Each row of numbers stands for one object and depends on some of the facts below. Use the named rows to name the rest.

Known rows:
[ -6   1   8   2   5  -4   1   0   8  -2   1   7  -1  -1   6   0   2   0
   0   3  -6  14  -4   9  -1  -4  -2 -12] : druten
[ -5  -3   0   4  27  -1   1  -2 -13   9  -7   1   1   1  -3   6  16  -5
   8  -4  -6  10  -6  34   3  -6   1 -15] : favol
[ 10  10   1  -3   2 -10  15   1  -9  15   7 -10  -2  -9 -13  -7   7  -3
   2   9   1   9  -2  21 -17  14   4   0] : plasuk
[ 0 -3 -1  4  2 -6  2  3  4 -1 -3 -1  0 -3 -6  8  3 -1 -2  1  0 -5 -2 -3
  0  1  0  2] : grugal
[  9   3 -12   2  -1 -13  12   0  -7 -12   3   4   1  -7  21  26  20  -9
  -4   4  -5  10  12 -28   2  -4   7   9] : vovur
[-15   5  -4   1  -2  -1   6   5  18 -16  -4  -5  -3   3  -1 -10   4   1
  -6   4   3  14   2 -14  -6  -1   4 -12] : brenis
[ 18  -2  11   1  -2  -3 -12   0   8   3   2 -18  -1  -7   1   0  -3  -3
  -4   0   5  14   6  -4  -7  -9   1  -5] : fabrur
[-8 -2 -5  1 10 -1  1  0 -6  4 -1 -9  1  4 -4 -7  4 -5 -1 -8  4 -2  3  6
  2 -2  5 -6] : vegral
[-10  -2  -2   4  11  -8   1   1   2   5   2  -9   1   3   0 -12   3  -4
  -4  -8   2   2   4   4   1  -2   4  -5] : skimol
[ -6   0 -11  -4  10  11   1  -2 -17   3  -5  -9   2   7  -9  -1   5  -5
   5  -7   5  -6   1  10   3  -2   6  -5] : truklas
[  5   5   3   0   1  -5  -7   3  -6  12  -5  13   0  -1  19  -3  -1  16
  -3 -10   1  10   0   7   3   5   2   0] : groklu
[ 21  -2   4  -3  -5  10 -10  -3  -5   1  -2 -16   0  -5  -8  13  -3  -5
   2   3   6   3   3  -4  -5  -8   0  -2] : trifik
[ -5  -3   4   4  -1 -12   4   3   9   0   5  -1   0  -2  -2   3  -4  -2
  -7  -2  -1  -4   1  -6   2   1  -1   3] : storem
[-14  -3  -2  -2  39  10  -3   9 -12   0  -1  -9   1  -4 -21  11   1   6
   4  13  -3  25  11 -25  10   5 -11  27] : trobrestos
[ 0 -3 -1  4  2 -6  2  3  4 -1 -3 -1  0 -3 -7  8  3 -1 -2  0  0 -5 -1 -4
  0  1  0  2] : flopul
[ -1  -7   1   0  -1  -4   4   0   6  -7  -5  -3   0  -7 -10   4   3   0
  -3  -5  -2  -1  -1  -4   0   2   0  -1] : tiro
[  5 -11  -4   9   0  -9  -7  -6  22  -6   7   9  -1  -4  11 -34  10  -2
  11   2  -2 -32   2  -5  -3   1  -7  12] : klapilu
[ 0 -2  1  1 -1 -3  1  0  1 -1  1 -1  0 -1 -3  5 -3 -1 -1  0  0 -7 -1 -3
  1  0 -1  2] : plegrok
[ -9   7  -1  -4   4  15   3   0   2 -15 -12   9  -2   4   2   3  10   3
   7  10  -4  25  -7  11  -4  -4   1 -23] : nisegro
[ 10  12   4  -7  -3  -3  13  -3 -12  17  14  -9  -1  -5  -8 -10  -1  -3
   2   8   1   4  -2  20 -16  12   2   0] : teken
[-17   5  -1   0  -5  -2   5   4  19 -14   1  -6  -3   5   4 -17  -1   0
  -9   2   4  13   4 -16  -6  -2   5 -12] : flutrer

How the objects are related:
brenis	Φ	dekol; bebran	Φ	klibrum; brave	Φ	plustubro; pinu	Φ	plupla; pinu	Φ	klibrum; siklotra	Φ	pletru
bedranum	Φ	nenem; satu	Φ	damin; flopul	Φ	puflas; nibrote	Φ	medo; stidagror	Φ	brubrifes; nubris	Φ	stoston
ketrir	Φ	nibra; fligrel	Φ	fesan; ploklil	Φ	teken; flogrom	Φ	nubris; tofi	Φ	pugeflu; gofigrin	Φ	bigrak
fuplal	Φ	didro; vasul	Φ	skipla; nisegro	Φ	trogedin; skenu	Φ	dodi; nidre	Φ	brudrer; vobrogan	Φ	rofe
vovur	Φ	medo; stoston	Φ	nimi; stoston	Φ	nubris; trufeflor	Φ	grame; trufeflor	Φ	fiklar; vuplil	Φ	medo
bogusto	Φ	skilil; pliskom	Φ	pletru; satis	Φ	zoskim; satis	Φ	pugeflu; totrok	Φ	nagagil; plupla	Φ	teken
veklegri	Φ	damin; pafi	Φ	vasul; grugal	Φ	grimum; trobrestos	Φ	satis; skufo	Φ	zutror; stoplas	Φ	zevu
plasuk	Φ	klibrum; favol	Φ	lutrotrik; sasten	Φ	takatri; sasten	Φ	gibrel; nibra	Φ	ketrir; ketun	Φ	lapes
digak	Φ	rofe; tiro	Φ	didro; takatri	Φ	flaki; zomilek	Φ	surok; zomilek	Φ	tudebras; teken	Φ	pinu
brenis	ζ	nifus; bigrak	ζ	damin; brave	ζ	rofe; tano	ζ	ketrir; tano	ζ	zogrizen; siklotra	ζ	skipla
bedranum	ζ	dradur; fliste	ζ	pafi; fliste	ζ	stoston; nifus	ζ	brisi; didro	ζ	nimi; didro	ζ	stidagror
didro	ζ	zogrizen; kludir	ζ	druflofas; platrum	ζ	stegam; revupla	ζ	dekol; revupla	ζ	brisi; nufen	ζ	brisi
nufen	ζ	tano; stidagror	ζ	stegam; gruflus	ζ	gafin; plasto	ζ	damin; kekem	ζ	kikloru; kekem	ζ	grifur
brakek	ζ	zutror; ketrir	ζ	kekem; skilil	ζ	nisegro; skilil	ζ	nedrok; surok	ζ	trifik; surok	ζ	latrar
nuze	ζ	kiflu; nedrok	ζ	gafin; gofigrin	ζ	vasul; gofigrin	ζ	ketun; vasul	ζ	groklu; flifek	ζ	nisegro
flifek	ζ	druflofas; nisegro	ζ	brisi; nisegro	ζ	nimi; skenu	ζ	ploklil; storem	ζ	rofe; grame	ζ	tegran
teplo	ζ	zogrizen; klapilu	ζ	pafi; klapilu	ζ	plupla; klapilu	ζ	plasto; postunu	ζ	stidagror; truzun	ζ	brudrer
truzun	ζ	nufen; druflofas	ζ	kezon; dupur	ζ	brubrifes; trutrudrun	ζ	ketun; zivin	ζ	ploklil; zivin	ζ	nisegro
trufeflor	ζ	flige; golu	ζ	platrum; fabrur	ζ	gibrel; groklu	ζ	brubrifes; groklu	ζ	stidagror; nipam	ζ	nisegro
gafin	ζ	favol; zogrizen	ζ	truklas; vegral	ζ	truklas; pliskom	ζ	skilil; pliskom	ζ	lapes; rimo	ζ	drores
druten	ζ	lapes; zutror	ζ	tatrar; tudebras	ζ	favol; tudebras	ζ	didro; nupluzas	ζ	tudebras; kiflu	ζ	brubrifes
kiflu	ζ	medo; kiflu	ζ	kekem; zale	ζ	brisi; flutrer	ζ	brudrer; flutrer	ζ	nifus; tridovol	ζ	brisi
skapoko	ζ	pafi; skapoko	ζ	bigrak; favol	ζ	tatrar; medo	ζ	kikloru; rugro	ζ	pafi; ketun	ζ	brubrifes
livatal	ζ	skedofor; zaklil	ζ	trobrestos; zaklil	ζ	zostem; takatri	ζ	plupla; takatri	ζ	bigrak; skimol	ζ	vegral
dradur	ζ	ketrir; stegam	ζ	grifur; stegam	ζ	ketrir; muplar	ζ	grifur; lasos	ζ	rimo; lasos	ζ	gibrel
lasos	ζ	latrar

Rows to name:
No name comes twice in this set of rows, the named rows included.
[ -5  -4   7  -1  -5  -4   1  -3   8  -2   8   0   1   0   1  -1  -8  -1
  -7  -6  -1 -12  -1  -6   1  -1  -2  -2]  grame
[ 6  4  5  1 -3 -8 -6  4  0 10 -3 13  0 -3 18 -1 -4 17 -6 -8  0  8  0  0
  3  6  0  4]  dupur
[  7   3 -11  -6  -3  14  -4   0 -22   6  -9   3   1   4   1   6  -1   9
   3  -9   7  -8   0   1   5   6   5   6]  grifur
[ -6   4   7  -1  -2   0   2   0  11  -8   0   8  -2   0   8   1   0   3
  -2   6  -5  15  -4   1  -3  -3  -2 -11]  kludir
[ -1   2   4  -7  -3  19   1  -6  -9  -6  -1   9   1   5  -1  14  -3  -1
   7   6  -5   0  -9  12   1  -4  -4 -11]  lapes
[  9  13   7 -12  -8   2  12  -7 -15  17  20  -8   0  -1  -4 -13  -8  -3
   1   7   1  -1  -2  20 -15  11   1  -1]  klibrum
[-18   5  -3   0  -2  -2   4   4  16 -10   1  -7  -2   6   5 -20   0   1
  -9  -2   5  13   6 -13  -5  -2   6 -12]  truzun
[  6 -10  -5   6  -1  -4  -6  -6  15  -7   5   7  -1  -3   7 -25   8  -3
  11   3  -2 -33   0  -4  -2   2  -6  12]  rugro
[ -4  -4   2   7   3 -16   5   5  11   0   0  -2   0  -4  -5   5   1  -2
  -7  -1  -1  -2   0  -6   1   2   0   2]  brave
[-16   7   0  -1  -4   0   4   3  18 -15   0  -2  -3   5   6 -15   0   2
  -7   4   1  18   2 -11  -6  -3   3 -15]  revupla
[-14  -2   2  -1  41   8  -7   8  -7   1   2  -9   1  -4 -13   1   1   8
   3  12  -3  32  13 -25   8   3 -11  24]  satis
[ -7   1   6  -1  13   5   2  -4  -3   0  -3   8   0   3   5   3   8  -2
   6   3  -8  18  -6  26   0  -7  -2 -20]  nedrok
[ -3   3   1   2   9  -7  -4   2  -4  11  -3   5   0   2  14 -11   3   9
  -3 -11   1  11   3  11   3   1   4  -6]  postunu

Now the same objects, written a new way:
Some objects and their rows:
[ -9   1   6 -23   9 -21 -18  -5 -12  -2  14  13  33 -12  13 -11 -15  27
   8   6   6  11  -5  11 -12  -4  11   6   4  -8   7  -4 -16 -29  -5 -10] : dupur
[  7 -35 -16  23 -12  41  -9 -16  -8   8   5   4   7  -4  27 -30  11  -7
  23 -21  20 -10  -3 -10  -7   8  16   2  -8  13 -42   4  11  30  14   6] : bigrak
[-30   3 -32  26  12  19 -18  35  10   6 -34  -8  40   6   0   4 -10 -40
 -12   2 -19 -34  17  16 -20  29  20  26   0 -31 -33  -7  30 -38   7  -1] : zoskim
[-24 -26  -9  11   1  26 -12 -21 -24  14  17  -3   7  -5  22 -21  13   0
  18 -18  33 -23   2  15  23 -13  13   1  -8  11 -23  -7  -1  26  19   2] : fliste
[ -1  20  -7  -2 -14  -8  10 -41 -45 -32  -8  -4  11  11 -43  40 -15 -14
  14  -1  -2 -27 -13  33   0   6 -70 -24 -34   8 -23  -6   8 -25 -25   4] : vuplil
[ 16   3   8   8  -4   4  28  16   4   4  -9  15 -25   6 -13   5   4  -3
   0  -3   1   1  10 -14  -3   2 -13  -2  13  -8   3  -5   5   4  -1   4] : druflofas
[-48  26 -29  39  11  21 -15  34  -2   4 -39 -15  30 -11 -23   9 -10 -24
 -13   8 -34 -20  13  14 -13  43 -19  40 -26 -39  -2 -10  22 -14  14   2] : trobrestos
[  4   1   7 -14  -1 -11  -2  -1  -8  -1  10  19  21 -14   9 -10 -14  25
   7   6   0  16  -4   1 -25   7   6   6   5 -13   5  -4 -10 -21  -6  -8] : platrum
[ 14   3   3  -6 -10  -4  -4  -2  -2  -7   4  19  26 -21   7 -14 -19  28
   9   7 -15  29 -11 -11 -46  26   0  12  -5 -15   3   2  -7 -16  -7  -6] : kikloru
[-12  12  -1   6   5  -2 -10  -4  -4  -2   1 -11  -2  -6 -11   4   6   3
  -4   3  -3   1  -4   1  13   0 -16   4 -16   3  18   2  -2  11   7   3] : nidre
[ 36  -4   3  12  -2   6  21  21  18  -4 -19  17 -20  14  -8  -1   5 -12
   6  -6  -6   8   8 -30 -12  11  -7  -1  18   0 -13   4  12  -3  -5   8] : lapes
[ 19   3   4  -4 -13  -2   2   2  -1  -6   1  22  23 -23   5 -15 -20  29
  10   7 -18  32 -10 -15 -51  31  -3  14  -4 -18   2   2  -6 -14  -8  -6] : grifur
[ -7   0   7 -25   6 -20 -15  -7 -13  -1  18  16  34 -15  15 -12 -17  30
   8   8   6  12  -6  12 -18  -2  14   6   4 -10   7  -5 -16 -31  -5 -12] : kiflu
[ 10  13  17  10  -6   3  45  21  -7   9  -7  28 -35  -2 -25   6   1  12
   1  -1   3   6  16 -13  -5   5 -30   2  12 -22  20 -15  -1  10   0   2] : nisegro
[ -5  13   7  -3  12  10 -13   9 -14   7  25 -10   7  -4 -17 -11  17  23
 -13   6   5  22   4 -12  34   1 -12   6 -28   5  49   3   5  24  22  10] : sasten
[  0   2  -4   3   4  -1 -11  -3   4  -3  -1  -9   1   2  -1   2   6  -6
  -3   1  -3  -2  -3  -2   7  -1  -1  -2  -6   7   2   6   3   2   2   3] : peplin
[-12  14   0   7   5  -2 -10  -3  -6  -1   5 -11  -2  -7 -12   3   8   7
  -5   3  -2   3  -3  -1  16   0 -17   4 -18   3  23   3  -3  15   8   4] : veklegri
[ -1   2  -4   4   4  -1 -11  -3   4  -3  -1 -10   1   3  -1   2   6  -6
  -2   0  -2  -1  -3  -2   7  -1  -1  -1  -6   8   2   6   2   2   2   3] : grasas
[  0   2  -5   3   3  -1 -11  -3   4  -4  -1  -9   2   2  -1   2   6  -6
  -2   0  -3  -1  -3  -2   7  -1  -1  -1  -6   8   2   6   3   3   2   3] : tretri
[  0   2  -4   3   3  -1 -12  -2   5  -3   0 -10   1   2  -1   2   6  -6
  -3   1  -2  -1  -3  -2   7  -1  -1  -1  -7   7   1   6   3   2   2   3] : ploflik
[ 14  -8  -7   0   4  -1 -14  -1  14  -4  -1  -6   5  10   8  -2   6 -14
  -1  -1   1  -3  -3  -7   0  -3  14  -7   4  13 -12  10   8  -6  -1   4] : zevu

Rows to name:
No name comes twice in this set of rows, the named rows included.
[ 32  -4   0  -6  -8  -4 -11   1   8 -13  -2  23  34 -15  14 -20 -20  21
  14   4 -18  34 -12 -23 -55  31   9  12   2  -7 -13  10  -1 -26 -11  -5]  brubrifes
[  6   0   7 -14  -6  -9   4  -1  -8   2  11  21  17 -14   8  -8 -15  24
   5   6   2  14  -2   2 -28   7   7   3   7 -15   6  -6  -9 -18  -5  -8]  dradur
[-15  17   1   7   5  -3  -9  -4  -9  -1   5 -13  -3 -10 -15   4   8   8
  -4   4  -2   4  -3   1  17   1 -23   5 -20   2  27   1  -4  17   9   4]  zomilek
[-25  11   9 -22  14 -25 -19  -7 -23   1  19   9  29 -16   5  -7 -10  35
   6   9  10   7  -3  19   5 -10  -2   8  -4  -9  24 -10 -22 -22   1 -10]  gofigrin
[-13   3  -3  -6  14 -11 -19  -4   1  -2   4 -14   4   8   1   5   8  -8
  -4   1   8 -12   0  10  26 -18   5  -5  -2  13   4   3  -2  -6   3   2]  zaklil
[  4   0   7 -18  -3 -13  -5  -4 -10  -2  13  22  28 -17  12 -13 -19  31
   8   8  -1  19  -6   3 -32   9   9   7   4 -15   5  -5 -12 -24  -7 -11]  kekem
[ -2   4   6  -3  17 -12   0  13   0  -2  -8   7  -4  10  -9   0   5   1
   8  -3   6  -2   8  -5  21  -9 -11   5  11   4   3  -4  -4 -11   0   2]  brakek
[  3   2   6 -17   6 -16 -14  -1  -8  -4  11  17  29 -14  10 -13 -12  28
   9   6   1  19  -5  -1 -19   6   5   8   2  -7   9  -1 -12 -25  -3  -7]  vasul
[ 29 -12  -1 -12  10  10 -19  12  10   2  20  -3  16  17   8 -17  16  -1
 -10   0   9  17   4 -21  15  -4  27  -7  -2  19  10  13  18  -2  12  11]  flaki
[-23  -1 -34  25  12  19 -19  36  15   6 -36  -6  43  11   6   3 -11 -46
 -11   1 -18 -35  18  14 -24  28  28  24   5 -28 -41  -5  33 -44   6   0]  pugeflu
[  1   3  12  -9  13 -14  11  15  -5   1  -4  20  -2   5  -6  -2  -2  12
  10  -2  10   2  10  -3   8  -8  -8   5  19  -7   5  -9  -8 -18  -4  -2]  nupluzas
[ 17   1   9  -9 -11  -6  10   2  -6   0   8  29  17 -18   6 -12 -18  30
   8   6  -5  24  -4  -8 -43  18   2   7   5 -20   6  -4  -7 -17  -7  -8]  ketrir

Now the same objects, written a new way:
Named rows:
[ 20   7  11 -10  -5   1   6  -3  11  -5  32   6 -14  -5 -22 -36  48  21
   1  -2  20   5  -5 -13   4  12  -9   8  -1   0  12 -27] : puflas
[-10  50  -1  -9  10   2  -3 -19  25  12   7  45 -17  -7 -12  20  63 -23
 -15  10   9 -17  13   3  -4  -2   2  -1   4   5 -18 -12] : rugro
[-14  10   3  -4   9   1   8  -3 -16 -27 -22  -2   8   4  -5  37  17  -7
  -7   8  -7  32  -5  14   5   3   3  25   3 -10  29   6] : gofigrin
[  2 -13 -11  14   1  -6   7  -4  -5  16   8  -2   1   4   7  -8  26   4
   2   4  11   5   3  -5   6  -9   6  -4  -4   3  20 -18] : trogedin
[  1  -5   1   1   0  -2  -1  10  -2   6  12   5  -4  -3   8  -4  -6   3
   0   0  -2   2   0  -1   1   2   3   3  -2  -2 -17   4] : kela
[  5   3   0   2  -2   0   3   1   4  -2  35   3  -7  -1   3 -33  20   3
   3   1  15  -2  -3   0   6  -1   4   0  -8   2  -2 -16] : dodi
[  1  43  -1  -9  -2  10 -14  -1   4 -12   0  14  24   2  -9   8  24 -24
  -8  -3   9  13   6  12  -2   4  -3   0  12   7  34  -3] : skenu
[ -8 -20   3  -3   2  -2  12 -12 -15 -36 -72 -20  -3  -6  -8   4 -14   1
  -8   4 -18  16  -7   5   5 -14   0  12 -12 -10   8  14] : stegam
[ -7  47  10  -1  -2   6 -13  -3   1  -9  -9  31  16   1 -10  10  -5  -9
  -7   4   4  -6   0   4 -11  -3   0  -2  10   3   8 -11] : satu
[-12  40   5  -8   2  -5 -11 -21  23   2   1  43 -13  -8 -21  -7  23  -9
 -12   4  -3 -26   9  -6 -13  -9  -1  -8   0   4 -39 -24] : stoston
[  2  -2   1   2   1   1   0   7  -1   7  22  10  -3   0   9  -4  -7   5
   1   2  -1   2   0  -3   1   4   0   4  -3  -3 -13   3] : kluta
[  0  -8   5   1   0   0  -1   9  -1   9  18   4  -5  -1  10  -2  -5   5
   5   1   0  -1  -2  -2   2   3   2   6  -1  -4 -12   4] : linam
[  1 -11   1   2   2  -2   0  10  -1   7  21   4  -3  -1   8  -1  -4   3
   3   0  -1   1   0  -2   2   0   2   6  -2  -1 -15   1] : mostu
[ -3  -7   2   3  -1  10  -3   1   3  10  25   1 -20   7   8 -15 -11   4
  12   2  -1 -16  -5  -5   0   0   4  -4  -7   6 -43  12] : plustubro
[  5   7  -6  -6   1   5   6  -3   0  -9  -6 -18   5   5   0  -6  -1  -7
  -6   1  -1   3   1  12  11   1  -2  -1   2   0  18   5] : teplo
[ -2  -9  -6   7   3  -3  -1  -6  -5  19  31  -3  -4   7   0  -5  19   6
  14   3   0   5  -4  -8   1  -1   3  -1  -2   3  -2 -12] : nagagil
[  0   4   0   4   3   0   3   2   2  -1  29   6   0   6   6  -8 -19   7
  -5   4   3 -11  -1   6   3   2   1  -4   0  -2 -20  -7] : teken
[  2  -1   2   2   1  -1  -1   9  -2   6  12   9  -5   0   9   1  -5   3
   0   1   0  -2  -2   0   1   2  -1   4  -2  -2 -15   8] : tretri
[ -2   9   5   2   1  -4  -1   7   1  -7  12   8   8   3   4  12 -32   2
 -10   4   3  -8   2  11  -2   4  -2  -2   4  -4 -21   3] : plasuk
[ -1  -4   0  11   5   6  10   0   0  15  73  -5  -7  17   5  -2  33   5
  19   8  20   6 -10   1   7  10   7   3   3   4  -6 -10] : surok
[  2 -10  -7  -1   1  -3  -1  -8  -6   5 -18 -17   8   5  -6   1  -8   1
   3  -3 -14   7   1  -8   0  -3  -2  -5   2   1  18  -6] : vegral

Rows to name:
No name comes twice in this set of rows, the named rows included.
[  3   8   6  -5  -3  -9 -20  16 -11  -8  54   9  23   5 -11 -22 -27   5
  12 -11  -8  27 -10   1  -6  14  -6  11   7  -7  -3 -13]  favol
[  1 -18  -6  -8  -1   4   4  -7  -7 -20 -60 -25   0  -2  -1   2  -6 -10
  -7  -2 -16  13   1   8   9  -5  -2   5  -6  -2  17  17]  tano
[  8  -7   4   6  -8   0 -13  17 -12   8  18  -3  12   1  10 -31 -48  15
  13  -7  -6  -2  -5  -7  -3  -1   0  -6  -4   2  -5  -3]  tatrar
[ -3 -13  -2   9   0 -17  -7   8  -9   4   2   7  16  -3   3  11 -20   9
   1  -3  -4   8  -1  -6 -13  -3  -1  -2   3  -7   0  -6]  trobrestos
[ 14  11  10 -13   3  -3  -1   9  -2  10  22  22   4  -9 -14  -5   6  21
 -12   0   0  20  -6 -10   1  16 -13  18   8 -11  12 -18]  flopul
[ -3   5   8   4   6  11   6  18  -4  11  70   8  -6  10  16  11  19   4
  11   6  17  10  -8   4   7  18   4  14   5  -2 -12   8]  lasos
[ 15 -29 -17 -12 -13 -11 -21   3   0  13 -65 -21  19 -12  -1 -39 -54  -7
  -1 -21 -32  -6  16  -9   0 -15  -8 -23  -8   6   7   2]  brisi
[  9  -3   9  13  -6  11  -3  -2  -7  19  11  10 -13  -4   8 -40 -13  24
   5   4   7 -23 -15 -20  -5  -6  -1 -16  -4   8 -10 -11]  gibrel
[  -2  -25    5   -7    3   -1    6  -22  -21  -24 -103  -18    9    2
  -20   14  -53   22  -16    5  -24    9   -7   -6   -3  -10  -17   -1
   -1   -5    3    4]  stidagror
[ 11   5 -14  -8  -6   0  -7   3   9 -13 -41 -10  28  -2   1  20  20 -28
 -12 -12  13  11  17  14   3   3  -2  -8  11   6  53  10]  brenis
[  1   3   6   5   2   6   2  16  -3  10  48  10  -5   6  10   4   4   7
  11   3  10   6 -10   3   3  12   2  11   3  -2 -16   7]  fabrur
[ 10 -11 -22  -8  -6  -4 -16   8  -8  13 -78 -10  36  -5   7   6 -25 -25
  -6 -14 -21  19  22   2   2 -13  -4  -9   5   6  50   8]  nisegro

